Here is a tiny trained network, its code and every weight. The questions are about switching its units off for an input and a class, where a switched-off unit gives its printed mean instead of its output.

import numpy as np


def w(rows, s, z=0):
    codes = np.array(rows[::2]) - 128.0
    scale = np.full(codes.shape[1], s)
    scale[-1] = z or s
    return codes * scale


def f(y):
    return np.maximum(y, 0)


def log_softmax(a):
    a = a - a.max(-1, keepdims=True)
    return a - np.log(np.exp(a).sum(-1, keepdims=True))


def net(x, mask):
    res = np.array(x, float).reshape(1, 8) / 4 @ E
    y = f(res @ A[0][:, :-1].T + A[0][:, -1])
    res = res + np.where(mask, y, B[0][:, -1]) @ B[0][:, :-1]
    return log_softmax(res[-1] @ U[:, :-1].T + U[:, -1])


A, B = {}, {}
E = w([
[218,93,125,186,203,164,139,247,93,130,47,111],'x0',
[194,123,160,30,108,138,38,187,205,55,159,244],'x1',
[180,62,129,185,94,156,139,145,111,97,212,84],'x2',
[138,106,113,141,124,139,139,132,130,120,152,116],'x3',
[154,61,78,72,116,65,254,132,92,111,122,169],'x4',
[249,91,128,57,58,134,81,83,206,187,79,16],'x5',
[84,192,133,152,52,37,146,250,186,152,155,98],'x6',
[120,176,112,224,32,143,110,78,121,65,40,164],'x7',
],0.0072)
A[0] = w([
[70,137,117,136,51,82,174,182,196,157,150,123,44],'neuron 0',
[117,180,152,179,149,172,35,121,162,166,166,106,141],'neuron 1',
[101,158,122,101,98,128,145,94,167,142,168,141,39],'neuron 2',
[145,116,107,100,156,163,66,71,42,106,147,141,3],'neuron 3',
[74,166,124,135,84,70,116,253,176,132,158,75,9],'neuron 4',
[110,68,135,109,186,181,131,79,102,117,119,124,105],'neuron 5',
[146,111,128,105,124,100,79,154,129,44,150,186,68],'neuron 6',
[113,108,84,168,137,84,93,223,148,157,106,113,162],'neuron 7',
[134,145,81,175,65,128,140,121,115,79,70,149,159],'neuron 8',
[153,147,126,183,66,108,130,80,157,62,54,167,59],'neuron 9',
[55,155,137,100,62,123,145,14,182,112,241,131,64],'neuron 10',
[90,137,67,140,139,80,133,170,63,43,179,174,40],'neuron 11',
[173,136,157,82,111,151,104,160,184,64,135,190,75],'neuron 12',
[192,77,130,198,96,131,112,131,93,71,213,103,235],'neuron 13',
[28,142,154,186,196,153,137,160,52,118,188,234,4],'neuron 14',
[139,129,143,84,220,113,167,143,153,184,174,121,165],'neuron 15',
[168,83,91,90,100,67,159,96,172,97,99,96,237],'neuron 16',
],0.0076,0.0039)
B[0] = w([
[124,84,165,137,89,199,140,38,83,71,69,181,186],'neuron 0',
[128,127,27,113,66,1,229,177,71,225,192,210,202],'neuron 1',
[135,86,200,205,221,121,76,153,75,183,96,107,161],'neuron 2',
[83,26,110,165,61,201,54,120,120,137,96,190,167],'neuron 3',
[142,51,151,88,62,237,121,44,112,67,108,150,200],'neuron 4',
[89,131,143,104,59,161,116,77,113,58,86,183,183],'neuron 5',
[100,175,99,180,144,104,160,55,102,110,104,58,189],'neuron 6',
[134,136,164,144,140,195,132,105,79,74,119,203,186],'neuron 7',
[35,94,175,69,178,121,224,196,215,114,229,87,188],'neuron 8',
[13,37,165,104,151,71,103,196,199,135,128,126,185],'neuron 9',
[165,171,161,203,197,226,158,234,115,154,90,141,228],'neuron 10',
[200,145,58,137,92,120,50,160,179,229,88,123,198],'neuron 11',
[134,145,88,240,165,74,217,40,97,57,109,40,205],'neuron 12',
[89,229,152,57,131,108,67,164,78,80,152,153,210],'neuron 13',
[181,147,83,119,59,108,65,143,211,143,71,61,245],'neuron 14',
[43,146,192,110,154,85,132,101,204,108,219,107,200],'neuron 15',
[146,213,61,115,101,105,71,203,121,176,106,150,200],'neuron 16',
],0.0065,0.011)
U = w([
[131,45,177,105,73,177,109,64,121,98,120,192,50],'0',
[195,156,115,98,56,114,64,157,214,180,123,37,33],'1',
[98,193,159,85,143,96,129,156,105,111,154,138,253],'2',
[61,71,198,96,180,90,145,164,218,106,244,95,80],'3',
[125,179,124,104,139,118,156,147,115,122,159,143,253],'4',
[132,155,101,208,156,89,215,46,92,96,155,1,106],'5',
[180,148,193,155,241,158,140,208,106,135,118,173,87],'6',
[139,136,65,93,101,49,191,151,98,167,186,224,117],'7',
],0.01,0.0053)

Each question gives the input, the list of numbers given to net, and the class t.
The units are the neurons (one row each of A and B). Each row of codes is followed by its name. A weight is (code - 128) times the scale printed after its matrix; where a second scale follows, it is the last column's (A, B and U).
mask holds one flag per neuron, in row order. A switched-off neuron (its flag False) gives its mean, the last column of its row in B, instead of its output. The means were averaged over made-up inputs and are rounded, as every weight is.
A unit's drop is (log p(t) with every unit on - log p(t) with that unit switched off) / (log p(t) with every unit on - log p(t) with every unit switched off).
The circuit of an input: a set's keep is (log p(t) with only the set's units on - log p(t) with every unit switched off) / (log p(t) with every unit on - log p(t) with every unit switched off). Starting from the 12 units with the biggest drops (on a tie, the unit counted first), units are removed one at a time, each time the one whose removal leaves the highest keep (on an exact tie, the one counted first), for as long as the keep stays at least 0.8.
units of the circuit, in order: the units of the circuit, biggest drop first
most important unit: the unit with the biggest drop
k most important neurons: the k neurons with the biggest drops, biggest first
input [8,4,2,4,7,6,4,2], class 6: 4 most important neurons : neuron 14; neuron 1; neuron 7; neuron 11
input [-2,-4,8,-2,7,-6,-4,0], class 2: 2 most important neurons : neuron 13; neuron 1
input [2,-7,0,2,3,-1,1,-7], class 3: most important unit : neuron 15
input [-7,-8,0,-7,7,8,-7,-3], class 1: 2 most important neurons : neuron 16; neuron 12
input [5,-6,7,-2,-1,-2,0,-7], class 2: 3 most important neurons : neuron 13; neuron 8; neuron 9
input [4,-1,5,3,5,-1,7,8], class 3: 2 most important neurons : neuron 8; neuron 9
input [-3,-7,7,-5,-7,-5,1,0], class 2: 2 most important neurons : neuron 12; neuron 13
input [0,-7,4,-6,-8,-7,-6,-1], class 7: units of the circuit, in order : neuron 1; neuron 12
input [-7,0,0,-6,7,-8,0,3], class 1: units of the circuit, in order : neuron 14; neuron 11
input [-2,4,2,4,5,-7,3,3], class 1: 3 most important neurons : neuron 11; neuron 14; neuron 1
input [-7,4,4,0,6,-1,4,6], class 6: units of the circuit, in order : neuron 10; neuron 2
input [-6,2,2,-4,8,-8,4,3], class 1: units of the circuit, in order : neuron 11; neuron 14
input [6,6,-4,-5,-5,-3,-1,-6], class 3: 3 most important neurons : neuron 15; neuron 10; neuron 16
input [-5,3,-4,-6,-8,2,7,8], class 3: units of the circuit, in order : neuron 9; neuron 8
input [-6,3,4,-6,6,1,7,2], class 0: 2 most important neurons : neuron 0; neuron 4
input [-2,5,-5,4,-6,3,-1,0], class 7: 2 most important neurons : neuron 1; neuron 14
input [-4,8,-8,5,-7,5,6,4], class 2: units of the circuit, in order : neuron 14
input [4,4,-2,1,2,-1,6,5], class 0: units of the circuit, in order : neuron 4; neuron 0
input [-8,8,-7,3,-1,2,2,-1], class 5: units of the circuit, in order : neuron 12; neuron 6
input [5,-4,-2,7,-7,6,-6,-7], class 3: units of the circuit, in order : neuron 15; neuron 14
input [7,1,-6,1,5,-8,3,8], class 1: units of the circuit, in order : neuron 14; neuron 11
